[[133 122 127 145 136 131 109 143 136 120 137 119 122 131 119]
 [120 138 126 125 120 121 138 116 114 127 141 143 114 131 118]
 [117 134 128 103 126 129 126 117 122 132 129 145 122 130 139]
 [141 131 139 128 136 111 133 114 125 121 125 106 132 125 128]
 [113 132 117 142 118 134 148 124 132 127 119 138 140 124 132]
 [133 121 131 105 128 137 125 135 131 143 116 130 136 127 142]
 [149 129 140 122 136 114 133 120 119 132 126 112 139 129 124]
 [134 119 133 112 113 133 140 136 129 146 118 123 120 121 132]
 [123 133 124 147 115 123 150 123 121 126 133 131 123 126 114]
 [122 132 128 139 137 121 123 116 139 108 121 114 135 124 138]
 [135 133 136 122 120 114 150 113 117 132 125 119 125 124 124]
 [124 122 123 125 129 143 126 137 141 134 112 131 146 125 144]
 [149 119 136 117 129 131 129 140 124 147 123 120 137 129 125]
 [137 115 131 133 116 135 137 145 136 139 118 113 123 120 125]
 [134 132 137 128 122 112 147 113 122 125 125 112 122 122 124]]
Counting starts at 1.
Read off the bottom-right entry.
Answer: 124
Read off the bottom-left entry.
Answer: 134
The entry in row 1 and column 2 -> 122
Read off the top-right entry.
Answer: 119
Read off the entry in row 1 and column 3.
Answer: 127
Read off the entry just right of the centre entry.
Answer: 129
The entry just left of the centre entry -> 140
The entry at row 2, column 1: 120
Read off the entry in row 1 and column 1.
Answer: 133
Read off the entry at row 3, column 1.
Answer: 117
The entry at row 2, column 2 -> 138
Read off the entry just right of the smallest entry.
Answer: 126
Read off the bottom entry of the column that holds the smallest entry.
Answer: 128
Read off the centre entry.
Answer: 136
Read off the entry directly below the centre entry.
Answer: 123
The top entry of the column that holds the smallest entry: 145
Read off the entry at row 3, column 2.
Answer: 134
Read off the entry just left of the smallest entry.
Answer: 128
The entry in row 2 and column 3: 126
The entry directly above 111: 129

[[134 126 131 125 127 130 120 123 115 146 130 135 123 134]
 [134 140 129 128 137 122 120 126 129 122 130 136 126 144]
 [131 128 122 142 127 124 141 135 128 136 114 137 116 113]
 [121 121 121 133 122 113 135 133 123 116 132 153 148 143]]
The last entry, reading row by row?
A: 143
The third entry on the main diagonal?
A: 122
The entry in the bottom-left corner?
A: 121
The entry just left of the largest entry -> 132
The entry in the top-right corner is 134
The entry in the top-left corner is 134
The entry just left of 141?
A: 124
The third entry from the end, reading row by row -> 153
The 2nd entry on the main diagonal?
A: 140
The second entry on the diagonal from the top-right corner?
A: 126
The entry just left of 114 -> 136
The top entry of the column that holds the largest entry?
A: 135
The smallest entry in the last row: 113
The 3rd largest entry -> 146
The second largest entry?
A: 148
The fifth entry, reading row by row?
A: 127
The entry directly above the largest entry -> 137

[[115 139 119 124 126 133]
 [151 127 138 144 144 145]
 [138 128 125 137 119 127]
 [143 103 122 135 130 134]
 [128 145 150 121 127 133]
 [119 123 132 113 127 117]
 [132 130 124 129 133 121]
 [126 117 139 127 135 125]
 [132 122 127 130 128 130]
 [120 121 136 121 152 124]
 [134 101 103 136 131 125]]
Report the first entry of the smallest entry's row.
A: 134
Report the entry in the top-right corner.
A: 133
The third entry on the main diagonal: 125
The top entry of the column that holds the largest entry is 126
The last entry, reading row by row is 125
The top entry of the column that holds the smallest entry is 139
The first entry, reading row by row is 115
The bottom entry of the column that holds the largest entry: 131
The smallest entry -> 101
The entry directly below 113 -> 129
The second entry on the diagonal from the top-right corner -> 144
Report the 2nd entry on the main diagonal.
A: 127
Report the largest entry in the last row.
A: 136
Report the entry just left of the largest entry.
A: 121
Report the maximum.
A: 152
The entry just left of 129 is 124
The entry directly above the smallest entry -> 121
The 3rd entry on the diagonal from the top-right corner -> 137

Questions about the row below.
1) The entry just left of 154?
2) The second entry from the right?
3) The 1st entry?
4) The 1st entry from the right?
5) The third entry from the right?
6) The third entry from the left?
7) The entry just right of 154?
[125, 141, 131, 127, 127, 143, 126, 128, 154, 129, 132, 131, 128, 126, 114]
1) 128
2) 126
3) 125
4) 114
5) 128
6) 131
7) 129
